(in the rows, 128 means zero)
Each row of numbers belongs to one of the elements below and depends on some of the facts about them. Some rows are named. Which element is each other row?

There are 4 kinds of fact about the elements: θ, Σ, χ, ψ.
θ: uses; Σ: belongs to class; χ: is of sort; ψ: refers to
trubrel: θ popak; Σ a; χ 277
trosti: θ robrim; Σ a; χ 277; ψ skilibu,stose,druskar,trubikin,patrim,rirul
zoklor: θ vetre; Σ c; χ 469
plegror: θ drego; Σ c; χ 451
dronis: θ ralubru; Σ b; χ 451
semun: θ gravim; Σ a; χ 277; ψ dreplo,stose,kluvok
sepalos: θ klobu; Σ b; χ 451; ψ buklos,klenom,griklufas,trubrel
briluk: Σ b; χ 451
nomu: θ gradriplek; Σ a; χ 451
trapar: θ trofluk; Σ a; χ 451; ψ trobar,pleples,zusu,ploplam,plilin
stustu: Σ a; χ 277; ψ dreplo,fakla,topobre,klobu,gipluk,trobodak,plovum
fomir: Σ c; χ 469
brapluk: θ ploplu; Σ c; χ 277; ψ trubikin,pluma
trofluk: θ saplu; Σ b; χ 451
dregibrum: θ vofes; Σ b; χ 469
brivas: Σ a; χ 277; ψ zogoga,fomir,gipluk,plovum,brestu
keplu: θ trobar; Σ b; χ 451
guze: θ fasil; Σ c; χ 277; ψ dreplo,trofluk,zoklor,nomu,klaplos
klaplos: θ klatim; Σ b; χ 277
topobre: θ skeste; Σ b; χ 277
plilin: θ sketrul; Σ c; χ 469
rotun: Σ b; χ 277
bribin: θ nuva; Σ a; χ 469; ψ klepur,zolus,pleples,brevuren,pluma,lubupla
klepur: θ lubupla; Σ a; χ 277
druskar: θ steflobis; Σ b; χ 451
fedor: Σ a; χ 277; ψ grudrazok,renomuk,ploplu,dastar,saplu
vofes: θ briluk; Σ a; χ 451
gebregram: Σ a; χ 277
lubupla: Σ b; χ 451
kosis: θ pizon; Σ a; χ 469
briska: θ klaplos; Σ a; χ 277
niskosil: Σ c; χ 451; ψ renomuk,trubikin
saplu: θ kasal; Σ a; χ 277
defek: Σ a; χ 277
tugrin: Σ c; χ 469
ploplu: θ naze; Σ c; χ 469
getos: θ brobravi; Σ c; χ 277
ralubru: θ ketre; Σ b; χ 451; ψ verar,vofes,niris
fakla: θ renomuk; Σ a; χ 469
felem: θ dronis; Σ a; χ 277; ψ stose,zogoga,gaklek,bezefler
bagrus: θ tugrin; Σ b; χ 451
sori: θ klafor; Σ b; χ 469
klezok: θ studru; Σ c; χ 277
brevuren: θ klezok; Σ c; χ 277
trobodak: θ zoklor; Σ a; χ 277
klobu: θ fata; Σ b; χ 451
zusu: θ zisti; Σ c; χ 469
bezefler: θ getos; Σ b; χ 451
flibal: θ triflerul; Σ a; χ 469
derur: θ traskas; Σ c; χ 277; ψ gebregram,fomir
tabrul: θ tifol; Σ a; χ 469
vadrezos: θ kluvok; Σ a; χ 469
verar: θ grupupu; Σ b; χ 277
pluma: Σ b; χ 451
plebun: θ gipluk; Σ c; χ 451
nuva: θ suskidre; Σ b; χ 451; ψ zusu,rinos
patrim: θ sori; Σ b; χ 277
niris: θ gaklek; Σ a; χ 277
peda: θ nomu; Σ b; χ 277
lobuvo: θ nezem; Σ a; χ 277
kopar: θ drelu; Σ c; χ 277
baga: θ sibi; Σ b; χ 469
stoku: θ rinos; Σ c; χ 277
stoskul: θ tevil; Σ c; χ 469; ψ klepur,breze,triflerul
sketrul: Σ c; χ 469
guflis: θ plilin; Σ a; χ 277; ψ keplu,getos,peda,trobodak
ziplitak: θ trubikin; Σ c; χ 277; ψ buklos,zoklor,kluvok
bupostum: θ limol; Σ c; χ 277
sifa: Σ b; χ 469
buklos: θ semun; Σ c; χ 469
trobar: θ stose; Σ a; χ 277
klatim: Σ b; χ 277
grudrazok: Σ a; χ 451
plovum: θ rirul; Σ c; χ 451
gradriplek: θ kiskel; Σ a; χ 451
tapus: θ zusu; Σ a; χ 451
triflerul: θ grudrazok; Σ c; χ 469
sobrur: Σ b; χ 469; ψ stose,vadrezos
renomuk: θ gebregram; Σ a; χ 277
skeste: θ niskosil; Σ b; χ 277
fasil: θ storas; Σ a; χ 277
klinaplis: θ guze; Σ a; χ 277; ψ storas,kiskel
storas: θ derur; Σ b; χ 451
kiskel: θ verar; Σ b; χ 451
drego: Σ b; χ 451; ψ ploplam,sibi
klenom: Σ b; χ 451
gipluk: θ druskar; Σ b; χ 277
metra: θ tuklem; Σ c; χ 451
traskas: θ plegror; Σ a; χ 469
gravim: θ dreplo; Σ b; χ 451; ψ vadrezos,kosis
pizon: θ stoskul; Σ b; χ 277; ψ baga,nezem,kudre,tugrin,stoku
fata: θ kopar; Σ c; χ 451; ψ nezem,trofluk,renomuk,vofes,klatim,rinos
kasal: θ briska; Σ b; χ 277
sibi: θ dastar; Σ b; χ 451
breze: Σ c; χ 277
naze: Σ c; χ 451
zisti: θ geflotres; Σ b; χ 277
rirul: θ ploplam; Σ c; χ 451
klafor: θ metra; Σ a; χ 469
kudre: θ drorupu; Σ c; χ 277
tuklem: θ flibal; Σ c; χ 469; ψ kasal,naze
fimus: θ breze; Σ a; χ 469; ψ stose,tabrul,gipluk
tevil: θ sifa; Σ a; χ 451
kluvok: Σ a; χ 469
trubikin: θ bagrus; Σ b; χ 277
vebafi: θ pluma; Σ c; χ 469
tunok: θ plebun; Σ c; χ 451
brobravi: θ pedru; Σ a; χ 277; ψ pedru,flibal,sifa,grupupu
limol: θ skilibu; Σ a; χ 277
drelu: θ safon; Σ a; χ 451
popak: θ buklos; Σ b; χ 469
drorupu: θ rapok; Σ a; χ 277
rinos: θ topobre; Σ c; χ 451
brestu: Σ c; χ 451
stose: θ zolus; Σ a; χ 277
dastar: Σ c; χ 451
medi: Σ c; χ 277; ψ getos,gresi,limol
geflotres: θ trosti; Σ a; χ 469; ψ klafor,rirul
diplis: θ baga; Σ b; χ 277
gaklek: θ ziplitak; Σ b; χ 277
pleples: Σ b; χ 469
ploplam: Σ a; χ 277
safon: Σ c; χ 277; ψ skilibu,storas,kiskel,klaplos,patrim,plilin,sibi
zogoga: θ bezefler; Σ a; χ 469
pedru: Σ c; χ 469
vetre: θ gresi; Σ a; χ 451
grore: Σ a; χ 277; ψ zogoga,gaklek
votre: θ vebafi; Σ a; χ 451; ψ klobu
tifol: Σ c; χ 277
studru: θ trobodak; Σ a; χ 451; ψ pleples,naze,tifol
gresi: θ fakla; Σ a; χ 451
luklus: Σ a; χ 469; ψ tevil,grudrazok
dase: θ stoku; Σ b; χ 277
nezem: θ vadrezos; Σ a; χ 451
skilibu: θ klepur; Σ b; χ 277
grupupu: θ bupostum; Σ a; χ 451
robrim: θ felem; Σ c; χ 277; ψ klepur,klaplos
dreplo: θ tunok; Σ a; χ 277
befik: θ zogoga; Σ b; χ 277; ψ triflerul,lobuvo
ketre: θ defek; Σ a; χ 451
rapok: θ kosis; Σ c; χ 451
fledol: θ diplis; Σ a; χ 451
zolus: Σ a; χ 451
steflobis: Σ b; χ 277
griklufas: θ rotun; Σ a; χ 277
suskidre: θ dregibrum; Σ b; χ 469; ψ vofes,dronis

Named rows:
[ 77 146 144 125 168 139 144 173 141 156  51 142  98  96 107 107 121 141
 114 141 144 119 123 122 166 112 138  83 107  93 147 192 147 114  99  97
  91 139 127] -> stoskul
[147 149 133  91 125 105 116 137 150  91  91  53 115 130 125 134  91 102
 153 108 145 137  83 112 109 139  63 149  86  72 151 141 163 136  85 140
 116 166  99] -> brivas
[114 122 115 132 143 125 159 154 157 129  79 123 110  80  77  83 134 140
 103 151 125 117 105 150 157 122 130  84 103  96 156 167 136 105 132  81
 104 144 134] -> sketrul
[155 122 129 179  93 115 119  88  63 121 211 151 169 187 158 129 209 128
 164  94 123 163 136 110 176 120 100 159 150 195 115  76 102 121 171 150
 123  89 159] -> vofes
[134 151 133 114 131 112 117 159 112 147 123  81 144 123 131 140 103  99
 109  97 152  96  91 122 130 118 139 154 127  48 130 141 139  96 138 125
 163 134 118] -> lobuvo
[128 113 101  88 148 136 131 114 171 144 122  87 106  98 109 123  80 141
 125 168 112  89 127 163  62 127 159 131 120  94 135 121 122 137 126 124
 146 128  94] -> steflobis
[159 111 162 136 113 104 101 190 158 107 109 113 143 105  92 101 134  85
  66 119 120 155  76 116 159 117 113 151 117  93 118 148 170 100 131 118
 166 170 131] -> zogoga
[119  97 126 143 101 139 109  93 122  77 188 207 137 155 164 151 156 142
 130 151 104 169 199 147  91 146 119 142 158 226  91  91 121 176 135 171
 125 116 143] -> bezefler
[163 158 113 119 137 117 103 129 103 145 104  79 156 123 116 131 101 110
 130  95 157  96  93 137 132 123 163 181 118  76 150 141 142  85 159 115
 159 163 114] -> ploplam
[162 122 131 108 152 153 105 127 155 163 100 126 125 110 114 137  56 129
  98 143 117 100 128 143  77 132 209 154 147 124 122 137 126 128 127 119
 186 161 107] -> klaplos
[137 115 162 130 124 104 106 201 151 105 109 102 138 127 100  86 124  91
  81 125 111 168  71 121 154 115 108 148 108  87 117 150 163 110 117 126
 148 175 139] -> fakla
[103 130 122 151  70 105 139 105  76  78 213 169 169 158 170 135 230 101
 145 100 154 134 164 125 128 115  84 147 155 153  80 102 118 131 182 147
 108  74 142] -> grupupu
[123 117 126 142 115 159 111  77  98  99 175 218 146 154 158 147 179 139
 145 141 132 134 206 140  81 126 163 162 178 235  78 112 120 160 162 151
 126 100 128] -> kiskel
[ 83 140 113 154 101 103 122 127  53  76 202 158 155 194 188 134 197 124
 156 107 128 170 158 132 157 121  77 152 141 159 107  95 106 140 156 169
  97  98 165] -> vetre
[163 119 137 106 152 152 111 124 158 178 108 116 120 123 112 135  65 130
 110 146 112 105 121 131  79 132 209 147 145 126 121 128 119 126 130 123
 186 152 109] -> trubikin
[134 163  99 121 140 134 155 126 129 140  83 117 132  96 102 128  82 148
 119 119 158  77 116 154 124 139 176 108 122  88 165 160 117  98 148  87
 127 157 130] -> tifol
[184 124 153 145  92 113 104 137 140 130 121  75 152 120 109 157  86 103
  86  90 140 152  71 114 120 142 146 152 130  81 146 124 148 101 100 129
 176 158 114] -> dreplo

Which element is each row?
No name comes twice in this set of rows, the named rows included.
[126 171 133 116 153 145 153 128 130 163  56 114 103 124 119 144  75 144
 143 114 158 102 113 108 131 140 149  85 118 100 156 167 125 120  93 100
 113 149 125] : brapluk
[120 151 105 100 129 122 176 131 160 114  85  92  99 106 105 127  82 140
 141 127 142 103 110 137 105 150 102  73  99  75 159 148 123 134  99 100
  92 151 124] : medi
[106 148  84 171  99 129 148  86  65  89 165 217 156 134 147 140 187 168
 147 119 151 124 196 169 151 144 140 119 150 193 138 120 100 129 183 120
  78 109 168] : naze
[126 120 131  86 175 150 141 112 166 193 100  67  79 139 127 120  78 140
 166 158 101 110 119 108  86 123 143 101 110 113 126 118 111 148  82 129
 139 104  90] : pizon
[126 146 141  92 119 107 129 156 148 113 107  63 116 133 136 139  95  95
 138 105 144 125  90 103 115 133  73 126  97  57 131 137 149 129  84 138
 127 139 107] : guflis
[147  99 127 154 116 149 115  72 104 127 193 192 142 167 157 135 164 154
 151 149  90 157 185 130 111 130 148 144 163 247 101  80 100 161 152 163
 133  96 143] : trofluk
[166 111 141 134 127 111  97 166 147 113 102  91 145 100  81  83 142 101
 102 123 120 146  67 127 166 114 121 170 103 103 143 145 172  97 140 114
 150 180 122] : kluvok
[148 117 126 146 146 134 155 141 161 155  89 111 118  94  65  70 137 145
 125 146 111 121  74 130 171 113 148  85 104 120 156 152 121  99 149  72
 121 143 144] : tugrin
[117  88 152 108 184 155 124 143 182 193  93  97  76 112 106  81 126 142
 130 180  83 133 109 110 126  99 150 105 109 133 122 143 137 136  99 117
 137 109  96] : suskidre
[ 99 129 112 156  85  97 122 130  67  61 214 164 166 184 180 133 192 112
 133 109 123 174 154 141 149 127  77 156 145 157  98  88 109 138 163 171
 109 113 171] : gresi

Now the same elements, written a new way:
Some rows with their names:
[107 154 203 182 154 152 127 139 144 114 166 122  86 119 100  51 189 143
 113 127  68 121  98 111 168 125  90 175 119 188 158  97  99 155  62 158
 148  57 117] -> vadrezos
[112 110  95  66 113 102 151 102 162 141 121 142 179 120 180 136 121 151
 127 115 147 112 122 135 117  94 150  99 125 122 103 164 133 135 148 116
 152 197 114] -> pizon
[113 103 122 147  95 156 138 136  81 145  78 118 131 162 101 198  66  95
 141 164 152 152 146 139 113 173 157 155 138 110  95 138 166 106 168 157
 114 114 124] -> druskar
[110 123 144 126 104 113 138 158 139 111 162 181 161 100 186 122 197 149
 166 135  74  84 168 155 149 136  93 125 100  77 118 126  61 158 105 106
 115 160 165] -> trosti
[142 116 105  54 103 162 166  99 168 136 109 123 138  93 123 153 125 157
 127 130 141 118 131 155 104 117 111 107  49 115 145 100 130 151 174 121
 137 138 128] -> bupostum
[138 124 137 111 112 119 125 125 147  79 157 153 114 100 124 131 209 137
 128 145 104  97 170 131 130 125  76 130  75  72 132 132 104 153 124 107
 113 122 142] -> trubrel
[116 151 157 150 186 144 138  88 172 153 132  79 134 129  95  74 109 160
  92 111 149 142  52 109 144  94 154 138 177 213 135 122 153 124  72 164
 182 117 105] -> pleples
[156 128 140 157 121  97  77 213  46 113 154 166  98 184 164 119 106  85
 144 117 137 158 152 108 143 138 145 125 161 115 114 142 109 107 144  84
  82 120 138] -> studru
[143 125 173 164 103 141  92 223  50 103 146 170 100 170 140 143 105 104
 163 141 140 148 166 115 152 157 137 140 122  92 101 131 100 124 145 105
  89 100 157] -> trapar
[155 149 112 107 160  87  95 116 145  90 159 131 123 100 121 106 201 126
 103 119 132 102 174 113 123 103  93  93 126  81 143 128 111 141 105  83
 117 143 148] -> ploplam
[151 120 151 173 109 138 100 184  58 109 132 147  87 166 106 152 131  84
 141 155 115 149 172 133 135 175 110 156 126  90 123 109 118 115 146 114
  69  84 151] -> fledol
[113 109 117 163  80 148 119 143  79 122  90 131 106 148 108 195  61  91
 155 150 139 145 138 114 111 176 150 148 123 105 112 157 166  98 178 161
 109  97 123] -> plebun
[125 151 146 157 164 135 137  99 174 142 146  93 108 121 111  72 103 158
 112  95 126 147  33 106 141  99 144 137 155 218 163 127 144 119  84 158
 171 107 100] -> triflerul
[121 146 142 155 158 134 142  97 171 148 144  95 108 123 119  71 109 154
 114  95 111 144  35 112 139 102 139 145 154 224 166 124 141 120  90 161
 166 105  94] -> zoklor
[125 130 121 157 119 173 117 143  78 153  83 110 132 142  95 185  54 107
 145 145 154 144 153 133 112 182 149 122 137 103 118 106 149 104 161 154
 103 107 162] -> dastar
[130 152 120 102 152  83  97 150 128 104 153 155 143  95 163  95 192 125
 132 107 123  98 183 106 135  93 114  87 118  98 127 139  85 156 101  76
 140 152 136] -> stustu
[ 89 143 190 158 128 181 152 138 165 142 140 123 126 115 139  76  90 185
 147 107 118 129  44 105 162 110 148 148 113 211 129 131 117 142  97 181
 187  98 116] -> tuklem

Name these rows:
No name comes twice in this set of rows, the named rows included.
[153 101 128 108 103 176 151 152  82 161  83 113 121 175 101 181  52 105
 137 159 174 177 134 160 113 158 159 150 111 126 105  95 154 117 184 130
 111 116 121] : kiskel
[128 127 101 112 120  57 101 112 139  63 160 154 101 102 143 116 215 100
 113 123  98  98 166  91 121 100  91 124 113  89 139 182 129 138 120  96
 126 131 100] : dreplo
[ 85 127 145 114  90 100 119 156 127  75 142 179 126  86 170 122 205 118
 158 135  87  82 190  95 137 111 100 130  70  86 113 172  90 170 118 113
 154 117 110] : semun
[124 161 196 170 167 117 100 167 139 107 193 141  92 140 147  19 159 155
 112  90 106 135  69  80 182  83 124 141 152 206 143 135  96 141  65 125
 151  96 114] : bribin
[ 81 162 211 178 149 153 125 175 128 126 158 141 106 113 141  37 178 144
 141 117  65 116 111  97 179 110 111 164 114 199 143 107  74 172  55 152
 175  64 109] : fimus
[133 126 166 165 105 137  94 219  45 111 135 170 105 164 144 140 112  96
 164 140 127 144 176 116 149 160 133 142 123  98 104 124  98 127 141 109
  91  95 150] : votre
[126 128 113 135 139 129 108 165  69 165  88 118 160 170 140 160  36 102
 142 126 191 161 144 117 121 136 199 105 183 128  86 141 148 103 149 122
 132 153 135] : drego
[103 150 219 198 146 151 130 171 146 119 188 151 114 128 148  45 170 171
 146 118  69 116  79 121 190 125 109 167 137 183 135 110  68 153  50 151
 145  94 146] : geflotres
[ 99 109 136 147  81 169 120 175  71 157  94 157 144 163 157 168  37 126
 154 132 141 138 133 130 132 173 162 122 122 121  94 128 136 104 193 159
  88 126 163] : fata
[150 115  84  74 132 101 153  81 174 124 124 113 158 112 132 155 132 140
 121 127 165 124 119 144 102  96 142 108 128 105 117 154 147 127 133 106
 157 186 108] : klaplos
[135  95 122 162 101 155 157 139  88 162  98 122 151 171 118 200  63 111
 161 163 141 154 125 182 121 189 158 159 163 102  97 115 142  95 155 151
  93 146 151] : dronis
[104 154 151 150 187 144 137  84 171 161 120  73 138 129  94  69 114 155
  89 110 136 138  60 112 143  98 150 138 178 216 142 116 153 126  72 169
 182 113 104] : sifa
[152 111  96 132 124 120 125 136  78 157  95 109 131 179 118 174  57  89
 130 138 172 171 126 141 109 149 172 134 178 129 107 135 165  90 158 124
 109 142 115] : sibi

The same elements again, as new rows of numbers:
Some elements and their rows:
[131 111 126 143  64 158  89 132 118 124 111 105 175 155 124 117 144 247
  97 164 140 123 180 129 126 131  99 113 159 137  68 124 115 144 123 100
 146 162  76 104 127 142  64 111 140 107  45 142 136 127  90 106 138  98
 130] -> rinos
[117 130 132 132 151 104 134 119 142 115 122 122 126 141 125 128 134 100
  90 110 128 128 118 126 126 127 145 132 119 128 177 137 140 127 112 149
 119  96 149 152 152 109 157 161 136 146 184 114 115 112 153 133 107 126
 140] -> dase
[153 124 162 123  83  98 134 141 121 145 128 113 149 144 117 133 176 187
  81 170 126 107 140 130 161 144  51  88 128  97 148 137 168 142 120 124
 141  98 145 134 152 136 162 142 191 153 147  82 156 117 118 129 149 114
 147] -> getos
[113 121  99 146 141 146  98 119 153 102 111 134 140 141 113 111 107 142
 126 101 127 141 152 129  74 131 159 145 155 178  88 121  82 124 132 117
 128 177  85 104 115 114  51 131  79  96  90 153 102 135 103 132 105 109
 113] -> vetre
[151 132 170 114  84 134 185 141  93 156 133 124 130 129 135 136 150 182
 124 196 135 119 106 122 181 120  64 107 112  79 120 122 192 133 119 133
 137  96 162 160 103 152 165 120 194 149 132  98 175 122 160 132 164 156
 132] -> medi
[119 128 136 118 148 101 140 126 154 124 124 130 119 139 108 121 137  91
  98 109 119 124 108 135 115 133 125 131 119 130 166 140 141 116 115 143
 126 104 166 149 142 104 144 157 133 147 180 112 117 120 145 147 105 136
 143] -> trobodak
[148 127 136 119 152  98 153 114 189 131 120 157 103 183  70 135 141  95
 114 106 113 116 129 143 132 157 112 123 119 113 185 116 121 123 102 154
 138  82 158  79 110 111 160 135 138 152 162 122 124 130 168 140  93 151
 126] -> limol
[134 136 141 122 186 106 187 111 119 137 129 155 107 121 160 132 112 103
 147 132 138 141  79 101 137  88 156 133  85 105 144 113 159 127 117 128
  98 115 148 162  91 123 167 152 131 140 177 118 141 120 169 158 128 185
 117] -> klinaplis
[112 119 102 148 138 147  99 118 152 100 109 134 137 139 112 113 105 141
 124  98 130 141 151 130  72 134 158 148 152 177  90 122  81 124 131 117
 127 177  88 108 112 115  51 133  83  98  86 151 102 139 102 130 105 110
 112] -> drelu
[114 123 108 148 148 189 148 114 120 108 112 141 130 130 135 117  91 145
 152 124 143 162 121 112 111  94 200 174 140 153  63 106 109 121 129 127
 111 161 103 143  66 134  62 109  89 105  63 157 115 127 140 122 106 161
  94] -> sepalos
[171 122 144 110  90 145 144 146  65 190 150 126 136  93 153 152 152 157
 172 183 138 101 108 127 188 114  96 107 110  66 102 116 162 136 135 109
 130 120 147 142 123 162 180  81 178 150  91 118 183 130 128 112 171 185
 137] -> tuklem
[125 129 134 124 155  88 137 124 154 119 130 131 114 143 113 127 132  90
 104 111 119 121 107 133 113 132 124 120 124 130 168 137 134 119 118 137
 126 109 154 138 142 105 151 163 122 140 186 115 121 120 146 142 113 131
 141] -> trobar
[ 87 165 150  89 168 128 172 120 129 121 165 151  96  95 179 119  71  88
 175 130 136 180 102 103 148  99 145 139  67 117 147 117 184 140 121 126
  89  86 118 127  78 140 180 123 128 104 210 144 112 149 162 146 187  82
 114] -> trosti
[130 119 110 114 143 116 101 133 127 148 141 131 115 101 127 144 132  53
 153  97 113 113 112 146 121 139 137 124 122 121 156 140 107 114 140 122
 130 125 151 125 164 119 161 112 109 140 146 136 124 132 117 128 117 143
 140] -> fakla
[117 134 133 119 138 126 143 135 149 115 126 122 116 137 108 121 141  76
  99 110 118 131 117 132 135 146 126 145 123 130 174 143 148 118 131 159
 133  92 174 151 140 117 148 140 136 149 177  93 110 123 145 138 110 112
 136] -> gaklek
[113 142 120  71 152 199 141 130 105 170 159 150 110  69 149 121 116  37
 185 104 121 146 116 119 161 111 167 191  45 101 126 125 167 112 171 142
 109  98 164 142 106 157 165  71 135 129 136 121 114 158 127 149 146 136
 110] -> fimus
[123 123 108 102 147 130  93 124 124 155 142 126 135 102 135 129 136  61
 138  89 119 115 129 136 126 129 159 144  93 118 161 139 119 123 138 127
 118 116 144 125 165 118 162 115 120 143 146 139 109 129 111 127 114 137
 141] -> tabrul

Name these rows:
No name comes twice in this set of rows, the named rows included.
[156 139 169 111 101 139 184 142  94 158 142 132 126 121 140 133 153 182
 132 191 133 121 114 108 190 118  66 110  96  77 118 122 197 139 132 126
 128  96 153 153  99 159 168 117 192 144 135  82 172 126 145 142 174 142
 124] : ziplitak
[103 127 103 149 130 138 101 125 156  92 115 133 124 143 110 119  96 135
 138 109 127 145 142 140  79 136 148 138 170 179  86 125  83 116 128 118
 139 179  92  94 107 119  55 129  74  91  86 172 106 143 115 120 114 102
 117] : grudrazok
[136 115 130 125 141 111 140 132 150 105 126 109 132 133 122 118 120  93
 113 106 123 142 108 126 127 137 141 117 129 134 184 150 149 133  73 113
 103  86 138 151 131  94 158 143 123 156 194 116 113 102 144 103 119  89
 142] : zisti
[136 120 124 137  77 149  89 127 118 131 114 118 175 142 127 117 143 246
 110 157 136 134 199 112 126 132 101 115 138 142  73 118 116 157 141  97
 131 161  56  87 131 152  74 116 146  98  59 134 133 139  77 113 148  74
 114] : rirul
[ 81 136 113 158 141 122 106 123 126  82 118 137 127 107 132 111 103 131
 116 102 134 142 139 130  68 125 143 144 168 191  68 128  71 113 177 133
 141 202 103 111 135 125  58 153  74  78  82 150 101 144  84 149 125 130
 121] : ketre
[183 119 135 135 173  79 175 112 181 138 108 170  99 165  72 142 147  96
 132 103 117 111 125 126 135 157 115 101 116 107 176 104 103 135 101 137
 122  92 142  67  94 113 170 142 134 160 158 109 136 127 164 148  94 174
 116] : klepur
[135 114 139 106  79 109 113 133  65 172 141 116 179  72 140 123 168 156
  97 128 148 110 156 134 165 133  89 102 109 101 108 131 127 156 153 116
 121 106 134  93 176 142 205 104 187 147  95 122 150 123  71 109 176 170
 153] : buklos
[128 140 149 108 142 159 198 141 130 131 130 146  92 121 113 120 120  64
 138 130 121 135  66 128 138 120 120 157 101 114 135 130 175  95 132 151
 130 101 208 182  76 124 134 121 138 147 160  98 134 133 168 156 120 166
 121] : stustu
[118  94  90 127 127 171  93 118 155 103 107 116 171 144 116 101 100 152
 120  88 139 153 157 120  74 123 188 144 139 182  94 133 105 134  83  77
  91 159  80 129 105  93  48 127  81 112  94 163  92 113  96  96 102  83
 117] : tapus
[145 117 118 146  63 151  84 151 112 120 114  90 168 125 137 119 136 231
 127 170 130 121 172 118 115 141  81  92 166 154  75 145 126 141 124  70
 136 179  69 136 137 143  47 120 130 107  74 122 141 129  72 101 159  43
 128] : plebun
[ 86 151 146 121  66 166 123 124 101 120 155 128 133 145 173 132  73 248
 167 199 152 162 153 132 149  98 105 114 147 122  50  96 154 149 110 116
 145 156  48  76  68 171  99  84 135  70  61 208 150 153 143  98 197  95
 109] : niskosil

